Below are the code and all the weights of a small trained network. Each question names an input and a class and asks about switching units off, where a switched-off unit gives its printed mean instead of its output.

import numpy as np


def w(rows, s, z=0):
    codes = np.array(rows[::2]) - 128.0
    scale = np.full(codes.shape[1], s)
    scale[-1] = z or s
    return codes * scale


def f(y):
    return y / 2 * (1 + np.tanh(0.7978845608 * (y + 0.044715 * y**3)))


def log_softmax(a):
    a = a - a.max(-1, keepdims=True)
    return a - np.log(np.exp(a).sum(-1, keepdims=True))


def net(x, mask):
    res = np.array(x, float).reshape(1, 3) / 4 @ E
    y = f(res @ A[0][:, :-1].T + A[0][:, -1])
    res = res + np.where(mask, y, B[0][:, -1]) @ B[0][:, :-1]
    return log_softmax(res[-1] @ U[:, :-1].T + U[:, -1])


A, B = {}, {}
E = w([
[95,35,2,78,139,139,200],'x0',
[236,65,174,142,172,67,200],'x1',
[43,184,157,27,182,51,143],'x2',
],0.0098)
A[0] = w([
[147,44,75,94,100,158,205,254],'N0',
[127,180,187,95,145,88,100,119],'N1',
[96,189,141,155,93,152,62,147],'N2',
[138,68,179,105,89,22,174,90],'N3',
[9,145,73,56,108,95,174,134],'N4',
[119,183,167,111,60,160,97,148],'N5',
[206,165,115,171,152,133,133,152],'N6',
[188,63,225,179,97,108,125,161],'N7',
[241,114,185,199,139,119,145,160],'N8',
[174,43,47,55,125,154,178,61],'N9',
[130,87,76,192,28,144,119,202],'N10',
[182,129,122,113,52,115,104,97],'N11',
[202,161,175,180,104,129,133,183],'N12',
[143,156,143,151,54,172,70,12],'N13',
[116,255,92,156,128,217,104,132],'N14',
[39,176,111,177,65,209,68,227],'N15',
[111,154,156,230,126,194,76,6],'N16',
[103,114,188,103,189,55,132,112],'N17',
[208,131,165,187,142,116,131,138],'N18',
[101,222,148,114,205,11,180,139],'N19',
],0.0075,0.0042)
B[0] = w([
[157,182,130,140,96,151,166,245],'N0',
[215,136,145,177,105,146,127,171],'N1',
[145,81,125,172,108,148,149,183],'N2',
[190,127,145,169,86,133,124,166],'N3',
[51,225,45,86,236,255,75,206],'N4',
[179,78,170,151,65,142,156,171],'N5',
[80,123,92,115,187,41,51,160],'N6',
[61,141,71,116,170,46,88,192],'N7',
[31,124,94,109,177,59,112,206],'N8',
[177,87,175,219,39,144,186,214],'N9',
[155,78,177,152,91,124,144,204],'N10',
[166,179,166,110,171,101,158,136],'N11',
[92,107,130,66,143,74,130,187],'N12',
[88,109,171,101,99,61,96,157],'N13',
[153,86,157,177,71,137,154,185],'N14',
[179,155,145,178,67,147,151,226],'N15',
[103,99,173,102,149,60,101,167],'N16',
[159,87,174,216,14,164,181,168],'N17',
[149,150,114,98,162,68,61,177],'N18',
[186,109,159,195,57,169,208,201],'N19',
],0.0064,0.011)
U = w([
[174,47,178,167,79,85,148,253],'0',
[185,125,159,165,77,195,169,52],'1',
[32,171,102,1,250,111,95,91],'2',
],0.0074,0.0013)

Each question gives the input, the list of numbers given to net, and the class t.
The units are the neurons (one row each of A and B). Each row of codes is followed by its name. A weight is (code - 128) times the scale printed after its matrix; where a second scale follows, it is the last column's (A, B and U).
mask holds one flag per neuron, in row order. A switched-off neuron (its flag False) gives its mean, the last column of its row in B, instead of its output. The means were averaged over made-up inputs and are rounded, as every weight is.
A unit's drop is (log p(t) with every unit on - log p(t) with that unit switched off) / (log p(t) with every unit on - log p(t) with every unit switched off).
The circuit of an input: a set's keep is (log p(t) with only the set's units on - log p(t) with every unit switched off) / (log p(t) with every unit on - log p(t) with every unit switched off). Starting from the 12 units with the biggest drops (on a tie, the unit counted first), units are removed one at a time, each time the one whose removal leaves the highest keep (on an exact tie, the one counted first), for as long as the keep stays at least 0.8.
units of the circuit, in order: the units of the circuit, biggest drop first
top k neurons: the k neurons with the biggest drops, biggest first
drop when u is switched off: that unit's drop, to one decimal
input [6,-6,1], class 2: units of the circuit, in order : N4
input [-5,-8,-5], class 0: top 3 neurons : N16, N13, N4
input [-7,8,-1], class 2: top 2 neurons : N8, N7
input [4,0,3], class 2: top 2 neurons : N4, N15
input [7,2,6], class 1: top 2 neurons : N9, N19
input [6,1,7], class 1: top 4 neurons : N19, N17, N9, N8
input [2,-3,3], class 2: top 2 neurons : N4, N9
input [-8,-8,-3], class 0: top 3 neurons : N16, N13, N4
input [-4,7,0], class 2: drop when N9 is switched off : 0.1
input [-8,-4,0], class 0: drop when N4 is switched off : 0.2
input [3,3,2], class 1: drop when N15 is switched off : -0.1
